Below are the code and all the weights of a small trained network. Each question names an input and a class and asks about switching units off, where a switched-off unit gives its printed mean instead of its output.

import numpy as np


def w(rows, s, z=0):
    codes = np.array(rows[::2]) - 128.0
    scale = np.full(codes.shape[1], s)
    scale[-1] = z or s
    return codes * scale


def norm(h):
    return h / np.sqrt((h * h).mean(-1, keepdims=True) + 1e-5)


def f(y):
    return np.maximum(y, 0)


def log_softmax(a):
    a = a - a.max(-1, keepdims=True)
    return a - np.log(np.exp(a).sum(-1, keepdims=True))


def net(x, mask):
    res = np.array(x, float).reshape(1, 5) / 4 @ E
    u = 0
    for l in range(3):
        y = f(norm(res) @ A[l][:, :-1].T + A[l][:, -1])
        res = res + np.where(mask[u : u + 4], y, B[l][:, -1]) @ B[l][:, :-1]
        u += 4
    return log_softmax(norm(res)[-1] @ U[:, :-1].T + U[:, -1])


A, B = {}, {}
E = w([
[139,101,223,70,34,155,134,38,8],'x0',
[133,205,176,150,67,208,69,211,147],'x1',
[205,234,142,191,203,217,227,32,146],'x2',
[74,135,104,62,239,164,105,123,68],'x3',
[93,89,162,150,135,167,187,175,115],'x4',
],0.011)
A[0] = w([
[150,191,93,112,109,52,43,41,157,19],'L0N0',
[166,110,142,191,31,84,166,118,190,5],'L0N1',
[126,60,95,128,156,60,186,65,129,10],'L0N2',
[74,57,186,163,132,148,248,195,123,9],'L0N3',
],0.019,0.014)
B[0] = w([
[227,63,50,116,109,199,118,127,108,209],'L0N0',
[84,149,160,75,242,124,156,168,47,254],'L0N1',
[124,231,206,131,106,139,110,214,120,215],'L0N2',
[235,100,7,96,83,169,66,82,121,220],'L0N3',
],0.018,0.0062)
A[1] = w([
[130,118,61,193,146,42,156,153,187,4],'L1N0',
[8,119,75,110,168,153,102,43,136,36],'L1N1',
[87,92,133,154,49,69,157,56,119,5],'L1N2',
[117,52,121,102,80,6,127,150,150,1],'L1N3',
],0.026,0.0047)
B[1] = w([
[167,64,178,63,122,127,147,131,200,252],'L1N0',
[115,129,132,105,158,122,146,124,95,201],'L1N1',
[140,45,138,85,136,100,151,140,219,151],'L1N2',
[90,139,109,255,143,151,114,101,79,253],'L1N3',
],0.016,0.0059)
A[2] = w([
[166,166,132,166,137,105,240,32,166,1],'L2N0',
[124,96,186,108,36,78,182,20,77,35],'L2N1',
[77,209,53,104,44,18,161,94,180,25],'L2N2',
[112,223,128,128,3,44,143,131,170,15],'L2N3',
],0.027,0.004)
B[2] = w([
[57,41,130,190,70,82,75,147,47,254],'L2N0',
[167,129,109,138,205,112,160,165,247,231],'L2N1',
[94,201,67,128,126,149,121,102,150,128],'L2N2',
[133,93,211,98,84,124,185,146,72,153],'L2N3',
],0.014,0.0075)
U = w([
[77,70,120,225,101,114,93,92,75,155],'0',
[254,89,49,104,106,169,117,113,99,106],'1',
[150,87,175,110,175,104,185,122,237,140],'2',
[75,157,119,38,232,108,150,92,43,133],'3',
[141,247,196,161,8,154,86,185,159,169],'4',
[136,125,113,73,89,109,165,86,96,139],'5',
[79,201,84,92,36,61,181,5,177,1],'6',
],0.013,0.0084)

Each question gives the input, the list of numbers given to net, and the class t.
The units are the neurons (one row each of A and B). Each row of codes is followed by its name. A weight is (code - 128) times the scale printed after its matrix; where a second scale follows, it is the last column's (A, B and U).
mask holds one flag per neuron, layer by layer. A switched-off neuron (its flag False) gives its mean, the last column of its row in B, instead of its output. The means were averaged over made-up inputs and are rounded, as every weight is.
A unit's drop is (log p(t) with every unit on - log p(t) with that unit switched off) / (log p(t) with every unit on - log p(t) with every unit switched off).
The circuit of an input: a set's keep is (log p(t) with only the set's units on - log p(t) with every unit switched off) / (log p(t) with every unit on - log p(t) with every unit switched off). Starting from all 12 units, units are removed one at a time, each time the one whose removal leaves the highest keep (on an exact tie, the one counted first), for as long as the keep stays at least 0.8.
units of the circuit, in order: the units of the circuit, biggest drop first
k most important neurons: the k neurons with the biggest drops, biggest first
top k neurons in layer l: the k neurons of layer l with the biggest drops, biggest first
input [-1,-8,2,3,5], class 4: units of the circuit, in order	[L0N2]
input [5,6,7,6,-3], class 0: units of the circuit, in order	[L0N1; L2N0; L0N2]
input [-2,-1,-8,8,-5], class 0: units of the circuit, in order	[L1N3; L0N1]
input [-7,-8,-8,4,-1], class 0: 3 most important neurons	[L1N3; L0N1; L2N1]
input [-6,6,-2,-4,1], class 2: units of the circuit, in order	[L0N2; L1N0]
input [7,7,6,3,8], class 1: top 2 neurons in layer 0	[L0N2; L0N3]
input [2,-5,-7,-4,8], class 1: 2 most important neurons	[L0N3; L2N0]
input [7,0,-4,0,4], class 2: 2 most important neurons	[L2N1; L1N2]
input [8,-2,2,6,-1], class 2: 2 most important neurons	[L2N1; L0N1]
input [8,5,-1,7,-8], class 1: units of the circuit, in order	[L0N1; L2N1]
input [-7,7,7,1,-6], class 0: units of the circuit, in order	[L2N0; L0N2; L0N3]
input [-7,3,3,5,3], class 2: 2 most important neurons	[L0N1; L1N0]
input [6,-3,3,-7,2], class 3: 2 most important neurons	[L0N1; L1N0]
input [-2,-8,0,-1,5], class 4: units of the circuit, in order	[L0N2]
input [2,-6,-4,6,-8], class 1: 2 most important neurons	[L0N0; L0N1]
input [5,-3,-7,7,-1], class 0: units of the circuit, in order	[L1N3; L0N1]
input [-1,-7,6,5,-1], class 4: units of the circuit, in order	[L0N2; L0N1]
input [8,6,-2,5,6], class 2: 4 most important neurons	[L2N1; L0N1; L0N2; L0N0]
input [-6,-8,-4,3,7], class 4: top 2 neurons in layer 0	[L0N2; L0N0]
input [8,1,0,5,3], class 2: units of the circuit, in order	[L2N1]
input [-1,-1,-6,2,-7], class 1: 2 most important neurons	[L0N0; L2N0]
input [2,6,6,-4,3], class 0: 2 most important neurons	[L2N0; L0N2]
input [4,-8,2,5,-3], class 4: 2 most important neurons	[L0N2; L0N1]
input [7,-4,4,2,-8], class 1: 2 most important neurons	[L0N0; L1N0]
input [-4,-6,7,-7,7], class 0: 2 most important neurons	[L2N0; L0N0]
